Here is a tiny trained network, its code and every weight. The questions are about switching its units off for an input and a class, where a switched-off unit gives its printed mean instead of its output.

import numpy as np


def w(rows, s, z=0):
    codes = np.array(rows[::2]) - 128.0
    scale = np.full(codes.shape[1], s)
    scale[-1] = z or s
    return codes * scale


def norm(h):
    return h / np.sqrt((h * h).mean(-1, keepdims=True) + 1e-5)


def f(y):
    return y / 2 * (1 + np.tanh(0.7978845608 * (y + 0.044715 * y**3)))


def log_softmax(a):
    a = a - a.max(-1, keepdims=True)
    return a - np.log(np.exp(a).sum(-1, keepdims=True))


def net(x, mask):
    res = np.array(x, float).reshape(1, 6) / 4 @ E
    u = 0
    for l in range(4):
        y = f(norm(res) @ A[l][:, :-1].T + A[l][:, -1])
        res = res + np.where(mask[u : u + 7], y, B[l][:, -1]) @ B[l][:, :-1]
        u += 7
    return log_softmax(norm(res)[-1] @ U[:, :-1].T + U[:, -1])


A, B = {}, {}
E = w([
[220,140,3,157,39],'x0',
[155,8,121,146,213],'x1',
[126,129,127,129,128],'x2',
[133,127,132,125,130],'x3',
[132,128,130,127,129],'x4',
[227,195,193,252,224],'x5',
],0.004)
A[0] = w([
[204,161,68,207,154,3],'0.n0',
[51,68,176,2,143,153],'0.n1',
[242,204,5,227,124,171],'0.n2',
[96,134,185,78,117,110],'0.n3',
[126,188,201,84,42,194],'0.n4',
[102,187,135,207,149,162],'0.n5',
[35,122,83,81,166,69],'0.n6',
],0.0052,0.0035)
B[0] = w([
[171,160,149,143,253,147],'0.n0',
[37,141,31,187,194,216],'0.n1',
[149,172,118,51,160,254],'0.n2',
[172,224,26,202,157,141],'0.n3',
[39,208,76,123,74,188],'0.n4',
[239,176,135,124,85,166],'0.n5',
[212,184,144,166,224,138],'0.n6',
],0.0057,0.0046)
A[1] = w([
[88,191,225,130,201,163],'1.n0',
[233,103,178,179,172,124],'1.n1',
[145,85,236,184,130,99],'1.n2',
[125,226,206,100,134,187],'1.n3',
[139,254,232,155,68,117],'1.n4',
[189,90,138,60,87,50],'1.n5',
[175,63,114,97,80,4],'1.n6',
],0.0067,0.0034)
B[1] = w([
[201,73,37,145,2,240],'1.n0',
[51,178,163,114,183,238],'1.n1',
[65,200,109,182,13,143],'1.n2',
[125,96,77,207,79,252],'1.n3',
[197,34,72,243,136,245],'1.n4',
[132,61,95,148,101,119],'1.n5',
[196,54,10,164,99,105],'1.n6',
],0.0062,0.0033)
A[2] = w([
[139,202,123,215,113,229],'2.n0',
[113,160,140,68,2,85],'2.n1',
[117,138,95,187,69,47],'2.n2',
[100,123,165,197,118,166],'2.n3',
[103,30,118,61,130,252],'2.n4',
[94,111,211,162,118,143],'2.n5',
[172,60,65,99,138,51],'2.n6',
],0.0088,0.0019)
B[2] = w([
[44,130,146,84,109,254],'2.n0',
[179,89,183,71,250,169],'2.n1',
[156,100,195,98,151,195],'2.n2',
[2,87,108,81,153,164],'2.n3',
[173,120,120,252,136,191],'2.n4',
[106,197,126,71,80,128],'2.n5',
[109,142,14,182,92,164],'2.n6',
],0.0071,0.0052)
A[3] = w([
[255,194,147,123,60,4],'3.n0',
[149,130,124,117,224,142],'3.n1',
[150,22,198,131,164,128],'3.n2',
[159,121,99,58,136,90],'3.n3',
[112,161,79,185,69,164],'3.n4',
[182,69,145,41,168,88],'3.n5',
[140,158,16,107,100,199],'3.n6',
],0.0093,0.0035)
B[3] = w([
[49,197,157,53,108,168],'3.n0',
[169,2,153,71,132,188],'3.n1',
[91,220,157,73,139,125],'3.n2',
[129,69,143,174,148,144],'3.n3',
[193,141,108,92,127,234],'3.n4',
[193,46,139,99,229,155],'3.n5',
[162,136,234,134,110,254],'3.n6',
],0.0088,0.0053)
U = w([
[3,198,130,104,116,204],'0',
[237,114,70,246,36,207],'1',
[219,54,176,58,206,203],'2',
[191,249,211,49,82,2],'3',
[87,44,45,224,215,3],'4',
],0.013,0.0036)

Each question gives the input, the list of numbers given to net, and the class t.
The units are the neurons (one row each of A and B). Each row of codes is followed by its name. A weight is (code - 128) times the scale printed after its matrix; where a second scale follows, it is the last column's (A, B and U).
mask holds one flag per neuron, layer by layer. A switched-off neuron (its flag False) gives its mean, the last column of its row in B, instead of its output. The means were averaged over made-up inputs and are rounded, as every weight is.
A unit's drop is (log p(t) with every unit on - log p(t) with that unit switched off) / (log p(t) with every unit on - log p(t) with every unit switched off).
The circuit of an input: a set's keep is (log p(t) with only the set's units on - log p(t) with every unit switched off) / (log p(t) with every unit on - log p(t) with every unit switched off). Starting from the 12 units with the biggest drops (on a tie, the unit counted first), units are removed one at a time, each time the one whose removal leaves the highest keep (on an exact tie, the one counted first), for as long as the keep stays at least 0.8.
circuit, biggest first: the units of the circuit, biggest drop first
unit that matters most: the unit with the biggest drop
k most important neurons: the k neurons with the biggest drops, biggest first
k most important neurons of layer l: the k neurons of layer l with the biggest drops, biggest first
drop of u: that unit's drop, to one decimal
input [4,-5,-8,-4,0,2], class 3: circuit, biggest first : (0.n2)
input [6,0,8,8,-4,0], class 2: circuit, biggest first : (1.n4, 2.n1)
input [0,7,7,4,6,0], class 4: 3 most important neurons : (1.n0, 2.n4, 3.n6)
input [-8,0,-4,7,-5,0], class 0: 3 most important neurons : (0.n2, 0.n1, 1.n4)
input [3,-2,6,-1,8,3], class 3: 2 most important neurons : (0.n2, 3.n0)
input [0,1,7,5,0,-4], class 4: 4 most important neurons : (1.n0, 0.n2, 0.n5, 0.n1)
input [-7,1,8,-8,5,-7], class 4: 2 most important neurons of layer 1 : (1.n2, 1.n1)
input [0,-6,5,-6,-2,5], class 1: 2 most important neurons : (1.n4, 1.n3)
input [-2,1,-6,-6,7,0], class 4: 2 most important neurons : (0.n1, 0.n2)
input [-2,0,-1,1,-2,7], class 1: 2 most important neurons of layer 1 : (1.n0, 1.n4)
input [1,-1,3,-3,8,4], class 3: 2 most important neurons : (0.n2, 3.n0)
input [-4,-3,-4,-1,6,0], class 0: 2 most important neurons of layer 0 : (0.n1, 0.n4)
input [1,-7,3,2,-7,-2], class 2: 2 most important neurons of layer 1 : (1.n1, 1.n2)
input [6,-4,-6,-8,-1,-6], class 2: unit that matters most : 2.n1
input [-2,-4,-2,6,-5,0], class 0: 2 most important neurons of layer 0 : (0.n4, 0.n2)
input [-8,-1,5,3,-1,2], class 1: 2 most important neurons : (1.n0, 1.n1)
input [-4,3,5,5,4,1], class 0: 2 most important neurons : (0.n2, 1.n2)
input [8,6,3,0,-2,2], class 2: 2 most important neurons : (0.n0, 1.n0)
input [-5,4,7,-5,-8,-8], class 4: drop of 2.n4 : 0.1
input [8,-8,5,7,-5,5], class 3: drop of 3.n0 : 0.1
